Below are the code and all the weights of a small trained network. Each question names an input and a target symbol and asks about switching units off, where a switched-off unit gives its printed mean instead of its output.

import numpy as np


def w(rows, s, z=0):
    codes = np.array(rows[::2]) - 128.0
    scale = np.full(codes.shape[1], s)
    scale[-1] = z or s
    return codes * scale


def f(y):
    return y / 2 * (1 + np.tanh(0.7978845608 * (y + 0.044715 * y**3)))


def softmax(a):
    e = np.exp(a - a.max(-1, keepdims=True))
    return e / e.sum(-1, keepdims=True)


def log_softmax(a):
    a = a - a.max(-1, keepdims=True)
    return a - np.log(np.exp(a).sum(-1, keepdims=True))


def net(x, mask):
    ids = ['βδεηλσω'.index(c) for c in x.split()]
    T = len(ids)
    res = E[ids] + P[:T]
    u = 0
    for l in range(3):
        q, k, v = (res @ M[l].T for M in (Q, K, V))
        z = softmax(np.where(np.tri(T) > 0, q @ k.T / 3**0.5, -1e9)) @ v
        res = res + np.where(mask[u], z, O[l][:, -1]) @ O[l][:, :-1]
        u += 1
        y = f(res @ A[l][:, :-1].T + A[l][:, -1])
        res = res + np.where(mask[u : u + 4], y, B[l][:, -1]) @ B[l][:, :-1]
        u += 4
    return log_softmax(res[-1] @ U[:, :-1].T + U[:, -1])


Q, K, V, O, A, B = {}, {}, {}, {}, {}, {}
E = w([
[186,67,107,85,199,121,97,109,91,109],'β',
[153,162,157,126,183,95,130,35,130,97],'δ',
[139,132,142,153,71,134,162,162,78,96],'ε',
[187,107,126,120,145,162,127,109,197,188],'η',
[83,148,194,142,245,215,193,196,105,173],'λ',
[126,97,157,150,141,176,217,128,192,138],'σ',
[20,110,194,180,81,29,95,159,176,201],'ω',
],0.012)
P = w([
[203,112,168,179,94,181,100,180,39,115],'0',
[63,82,53,60,52,78,120,102,103,218],'1',
[69,191,63,193,155,47,81,197,108,90],'2',
[224,194,198,175,218,84,125,46,146,254],'3',
[47,83,108,48,128,185,184,45,133,199],'4',
[80,91,198,213,125,115,207,121,188,122],'5',
],0.0085)
Q[0] = w([
[232,230,107,81,110,135,146,109,105,111],'0.h1',
[93,26,160,23,206,154,214,66,120,250],'0.h1',
[54,207,1,85,77,171,106,132,17,83],'0.h1',
],0.0063)
K[0] = w([
[173,6,46,101,2,189,144,121,68,16],'0.h1',
[19,157,211,51,226,228,214,71,86,200],'0.h1',
[139,195,62,118,98,134,149,194,90,39],'0.h1',
],0.0049)
V[0] = w([
[115,147,90,154,150,166,239,95,196,171],'0.h1',
[141,147,47,1,73,191,126,51,133,135],'0.h1',
[103,88,103,117,28,104,122,68,185,82],'0.h1',
],0.0052)
O[0] = w([
[128,139,129,145,105,144,209,233,174,177,138],'0.h1',
[121,13,109,48,59,33,162,76,203,3,86],'0.h1',
[229,94,53,192,137,110,174,136,119,247,4],'0.h1',
],0.0059,0.0029)
A[0] = w([
[66,138,230,110,67,79,90,8,176,189,78],'0.n1',
[134,2,80,84,82,171,160,151,118,186,129],'0.n2',
[189,84,192,71,214,85,175,79,251,213,216],'0.n3',
[12,65,155,171,81,95,183,184,228,206,254],'0.n4',
],0.0057,0.0026)
B[0] = w([
[216,145,171,76,151,63,195,201,159,132,148],'0.n1',
[138,155,91,110,77,203,74,115,149,127,175],'0.n2',
[101,200,62,178,173,97,253,62,147,153,255],'0.n3',
[81,220,93,116,109,102,73,174,120,24,236],'0.n4',
],0.0075,0.006)
Q[1] = w([
[137,86,121,76,68,38,150,150,98,180],'1.h1',
[142,99,101,83,118,119,202,3,211,141],'1.h1',
[41,182,18,99,152,155,156,105,66,90],'1.h1',
],0.0063)
K[1] = w([
[175,32,126,161,114,160,82,117,90,58],'1.h1',
[108,120,19,50,253,173,133,76,45,185],'1.h1',
[62,243,169,90,155,175,200,192,137,91],'1.h1',
],0.0053)
V[1] = w([
[2,100,82,86,188,215,105,92,160,219],'1.h1',
[80,176,100,57,228,32,61,153,129,193],'1.h1',
[212,62,61,98,115,180,196,28,78,173],'1.h1',
],0.005)
O[1] = w([
[86,98,111,50,78,150,184,217,195,49,183],'1.h1',
[17,116,128,113,59,95,226,126,118,108,252],'1.h1',
[158,182,107,159,1,178,33,74,168,133,90],'1.h1',
],0.0078,0.0027)
A[1] = w([
[109,34,100,2,147,202,97,75,161,149,55],'1.n1',
[142,167,93,162,137,93,135,166,228,97,138],'1.n2',
[113,127,26,98,44,176,103,103,126,144,136],'1.n3',
[83,158,60,165,75,167,146,125,192,122,6],'1.n4',
],0.0073,0.0024)
B[1] = w([
[164,146,197,84,214,95,132,198,127,161,218],'1.n1',
[76,253,143,148,108,149,95,183,138,159,244],'1.n2',
[110,108,173,190,96,126,129,90,136,168,253],'1.n3',
[134,160,132,107,84,165,156,80,111,147,228],'1.n4',
],0.011,0.0048)
Q[2] = w([
[199,147,172,173,99,131,168,62,149,134],'2.h1',
[98,167,61,157,123,102,182,161,127,2],'2.h1',
[123,164,219,57,201,187,222,105,138,177],'2.h1',
],0.0049)
K[2] = w([
[141,113,48,97,56,156,119,24,101,82],'2.h1',
[69,191,177,157,127,207,220,154,213,182],'2.h1',
[152,109,83,53,255,143,76,160,138,53],'2.h1',
],0.0049)
V[2] = w([
[114,5,146,149,79,25,158,115,43,196],'2.h1',
[102,126,177,171,38,209,132,85,124,116],'2.h1',
[116,50,109,123,208,185,213,213,55,3],'2.h1',
],0.0042)
O[2] = w([
[92,41,168,152,122,159,149,65,185,113,2],'2.h1',
[178,146,164,122,169,167,77,96,125,102,113],'2.h1',
[254,94,134,115,51,72,113,129,105,195,157],'2.h1',
],0.0092,0.0037)
A[2] = w([
[181,99,73,107,16,246,129,86,228,217,2],'2.n1',
[106,105,206,255,217,90,226,76,155,172,192],'2.n2',
[9,54,180,139,58,231,78,121,47,53,201],'2.n3',
[242,128,92,49,18,116,123,151,102,151,178],'2.n4',
],0.0047,0.0041)
B[2] = w([
[132,163,129,81,105,24,8,72,103,84,162],'2.n1',
[153,123,156,135,226,195,96,24,166,249,254],'2.n2',
[107,49,183,133,82,191,165,152,254,185,184],'2.n3',
[82,148,191,83,91,177,113,126,145,137,194],'2.n4',
],0.0074,0.0063)
U = w([
[219,150,253,150,186,210,65,111,133,198,201],'β',
[132,122,59,180,171,80,216,44,71,171,129],'δ',
[100,37,145,183,38,172,195,139,214,125,175],'ε',
[68,120,142,171,81,77,74,88,151,125,82],'η',
[112,110,166,20,97,92,143,156,141,128,2],'λ',
[56,125,140,151,121,185,122,148,150,122,23],'σ',
[132,148,42,140,195,44,83,196,103,91,250],'ω',
],0.0065,0.0031)

Each question gives the input, a string of symbols that net reads in full, and the target symbol t.
The units are the heads (3 rows each of Q, K, V and O) and the neurons (one row each of A and B). Each row of codes is followed by its name. A weight is (code - 128) times the scale printed after its matrix; where a second scale follows, it is the last column's (O, A, B and U).
mask holds one flag per unit, layer by layer, with each layer's heads first. A switched-off unit (its flag False) gives its mean, the last column of its rows in O or B, instead of its output. The means were averaged over made-up inputs and are rounded, as every weight is.
A unit's drop is (log p(t) with every unit on - log p(t) with that unit switched off) / (log p(t) with every unit on - log p(t) with every unit switched off).
The circuit of an input: a set's keep is (log p(t) with only the set's units on - log p(t) with every unit switched off) / (log p(t) with every unit on - log p(t) with every unit switched off). Starting from the 12 units with the biggest drops (on a tie, the unit counted first), units are removed one at a time, each time the one whose removal leaves the highest keep (on an exact tie, the one counted first), for as long as the keep stays at least 0.8.
units of the circuit, in order: the units of the circuit, biggest drop first
unit that matters most: the unit with the biggest drop
k most important neurons: the k neurons with the biggest drops, biggest first
k most important neurons of layer l: the k neurons of layer l with the biggest drops, biggest first
input ε ε β, target β: units of the circuit, in order	(1.h1)
input ε β β ε β ε, target β: units of the circuit, in order	(1.h1 0.n3)
input ε β β σ η, target η: 2 most important neurons of layer 0	(0.n2 0.n3)
input β β β ε λ ε, target λ: units of the circuit, in order	(2.h1 0.h1 0.n4 1.h1)
input ε ω λ, target δ: units of the circuit, in order	(1.h1 0.n4 0.n1)
input η β β λ δ, target λ: units of the circuit, in order	(1.h1 0.h1 2.h1)
input β σ δ, target ω: 4 most important neurons	(0.n4 1.n2 2.n2 0.n3)
input ω η ε, target δ: units of the circuit, in order	(1.h1 0.n4)
input σ ε ε β η ε, target σ: 3 most important neurons of layer 1	(1.n3 1.n1 1.n2)
input β ω ε, target δ: units of the circuit, in order	(1.h1 0.n4 0.n1)
input ω β λ η η η, target σ: 2 most important neurons of layer 1	(1.n4 1.n2)
input η σ λ, target ω: units of the circuit, in order	(2.h1 1.n3)
input β σ ω σ σ ε, target ω: 4 most important neurons	(0.n4 1.n2 0.n3 1.n3)
input β ε δ, target β: unit that matters most	2.h1
input λ λ σ σ σ, target λ: units of the circuit, in order	(1.h1 2.h1 0.h1)
input β η β ω σ, target σ: 3 most important neurons of layer 1	(1.n2 1.n4 1.n3)
input β η δ δ, target δ: 4 most important neurons	(0.n3 1.n3 1.n1 2.n4)
input β ε β, target β: units of the circuit, in order	(0.n4 1.h1)
input β β β λ η, target λ: units of the circuit, in order	(0.h1 1.h1 2.h1)
input σ σ ε, target ω: unit that matters most	1.h1
input σ β σ η ω, target ω: 2 most important neurons	(0.n4 1.n2)
input β β ε, target β: 3 most important neurons	(0.n4 2.n2 0.n2)
input σ β ω, target δ: 2 most important neurons	(2.n2 0.n4)
input β σ η λ σ β, target ω: 4 most important neurons	(0.n4 2.n3 1.n4 2.n2)
input β β η, target σ: 2 most important neurons	(0.n4 1.n1)
input ω β β η β ε, target σ: 2 most important neurons	(1.n1 1.n2)
input ε δ η η, target δ: units of the circuit, in order	(0.n3)
